Below is a small trained network, with its code and all its weights. Each question gives an input and a class and asks what happens when units are switched off, that is, made to give their printed mean instead of their output.

import numpy as np


def w(rows, s, z=0):
    codes = np.array(rows[::2]) - 128.0
    scale = np.full(codes.shape[1], s)
    scale[-1] = z or s
    return codes * scale


def norm(h):
    return h / np.sqrt((h * h).mean(-1, keepdims=True) + 1e-5)


def f(y):
    return y / 2 * (1 + np.tanh(0.7978845608 * (y + 0.044715 * y**3)))


def log_softmax(a):
    a = a - a.max(-1, keepdims=True)
    return a - np.log(np.exp(a).sum(-1, keepdims=True))


def net(x, mask):
    res = np.array(x, float).reshape(1, 4) / 4 @ E
    u = 0
    for l in range(2):
        y = f(norm(res) @ A[l][:, :-1].T + A[l][:, -1])
        res = res + np.where(mask[u : u + 7], y, B[l][:, -1]) @ B[l][:, :-1]
        u += 7
    return log_softmax(norm(res)[-1] @ U[:, :-1].T + U[:, -1])


A, B = {}, {}
E = w([
[106,24,6,153,193,156,152,38],'x0',
[115,123,107,21,99,18,113,115],'x1',
[133,128,128,122,130,132,131,120],'x2',
[204,1,209,168,215,77,112,23],'x3',
],0.0057)
A[0] = w([
[127,104,92,168,127,231,140,117,36],'0.n0',
[107,117,28,145,149,147,149,140,63],'0.n1',
[118,104,16,128,137,120,142,135,37],'0.n2',
[111,116,108,155,114,145,119,119,33],'0.n3',
[136,59,93,117,145,140,120,85,92],'0.n4',
[117,92,50,51,109,81,138,115,3],'0.n5',
[111,173,1,105,103,176,122,126,49],'0.n6',
],0.013,0.0045)
B[0] = w([
[188,199,90,127,219,105,97,126,231],'0.n0',
[101,138,147,170,31,157,92,75,218],'0.n1',
[78,124,132,91,56,136,78,36,208],'0.n2',
[114,180,70,134,126,211,129,119,130],'0.n3',
[151,64,213,137,91,125,98,74,231],'0.n4',
[188,238,66,174,250,95,98,127,205],'0.n5',
[140,37,157,87,136,150,222,235,255],'0.n6',
],0.015,0.0074)
A[1] = w([
[47,73,56,154,126,140,116,68,25],'1.n0',
[37,121,72,142,111,138,167,176,6],'1.n1',
[109,153,67,74,165,33,109,120,41],'1.n2',
[89,199,182,131,69,108,106,142,70],'1.n3',
[118,148,155,132,109,98,133,150,34],'1.n4',
[118,180,92,230,180,187,128,132,23],'1.n5',
[116,5,134,150,174,75,133,99,159],'1.n6',
],0.017,0.0024)
B[1] = w([
[144,185,200,148,41,104,55,103,174],'1.n0',
[79,49,144,79,134,90,214,186,198],'1.n1',
[177,211,84,189,238,146,103,116,194],'1.n2',
[126,91,122,140,79,154,85,28,232],'1.n3',
[143,127,152,155,110,146,96,72,171],'1.n4',
[131,195,52,124,229,32,108,122,209],'1.n5',
[57,128,79,87,96,154,211,248,254],'1.n6',
],0.011,0.0072)
U = w([
[76,55,133,92,100,137,205,254,246],'0',
[118,104,177,153,22,145,37,41,85],'1',
[174,218,64,155,244,86,87,148,2],'2',
],0.0079,0.00082)

Each question gives the input, the list of numbers given to net, and the class t.
The units are the neurons (one row each of A and B). Each row of codes is followed by its name. A weight is (code - 128) times the scale printed after its matrix; where a second scale follows, it is the last column's (A, B and U).
mask holds one flag per neuron, layer by layer. A switched-off neuron (its flag False) gives its mean, the last column of its row in B, instead of its output. The means were averaged over made-up inputs and are rounded, as every weight is.
A unit's drop is (log p(t) with every unit on - log p(t) with that unit switched off) / (log p(t) with every unit on - log p(t) with every unit switched off).
The circuit of an input: a set's keep is (log p(t) with only the set's units on - log p(t) with every unit switched off) / (log p(t) with every unit on - log p(t) with every unit switched off). Starting from the 12 units with the biggest drops (on a tie, the unit counted first), units are removed one at a time, each time the one whose removal leaves the highest keep (on an exact tie, the one counted first), for as long as the keep stays at least 0.8.
units of the circuit, in order: the units of the circuit, biggest drop first
unit that matters most: the unit with the biggest drop
top k neurons: the k neurons with the biggest drops, biggest first
top k neurons in layer l: the k neurons of layer l with the biggest drops, biggest first
drop of u: that unit's drop, to one decimal
input [-7,-7,7,-5], class 1: units of the circuit, in order : (1.n3)
input [4,-2,1,-4], class 0: top 2 neurons in layer 0 : (0.n6; 0.n4)
input [-7,-8,3,8], class 0: top 4 neurons in layer 0 : (0.n5; 0.n0; 0.n1; 0.n3)
input [-8,-2,7,-7], class 1: top 3 neurons : (1.n3; 0.n6; 1.n6)
input [6,3,-8,7], class 0: top 2 neurons : (1.n6; 0.n1)
input [8,6,1,8], class 0: top 3 neurons : (1.n6; 0.n4; 0.n1)
input [3,-7,2,-7], class 0: top 2 neurons : (0.n6; 0.n5)
input [2,4,2,4], class 0: top 4 neurons : (0.n4; 0.n0; 1.n6; 1.n5)
input [-8,6,-4,-3], class 1: top 2 neurons : (0.n5; 0.n0)
input [-6,-5,-7,-5], class 1: top 4 neurons : (0.n5; 0.n6; 1.n3; 0.n0)
input [-8,-1,3,-7], class 1: top 3 neurons in layer 1 : (1.n3; 1.n6; 1.n4)
input [3,-3,1,-3], class 0: top 4 neurons : (0.n6; 0.n5; 0.n4; 1.n3)
input [6,3,2,-2], class 1: top 2 neurons : (0.n2; 0.n1)
input [-1,-3,1,6], class 0: unit that matters most : 1.n6
input [8,0,-3,-5], class 1: top 2 neurons : (0.n2; 0.n1)
input [2,0,1,-2], class 0: top 2 neurons in layer 0 : (0.n6; 0.n4)
input [3,1,-1,0], class 1: drop of 0.n2 : 0.2
input [-4,1,6,-4], class 0: drop of 0.n1 : 0.6
input [8,4,5,2], class 1: drop of 0.n4 : 0.4
input [7,-2,-1,4], class 1: drop of 0.n6 : 0.9
input [4,-3,4,8], class 0: unit that matters most : 1.n6
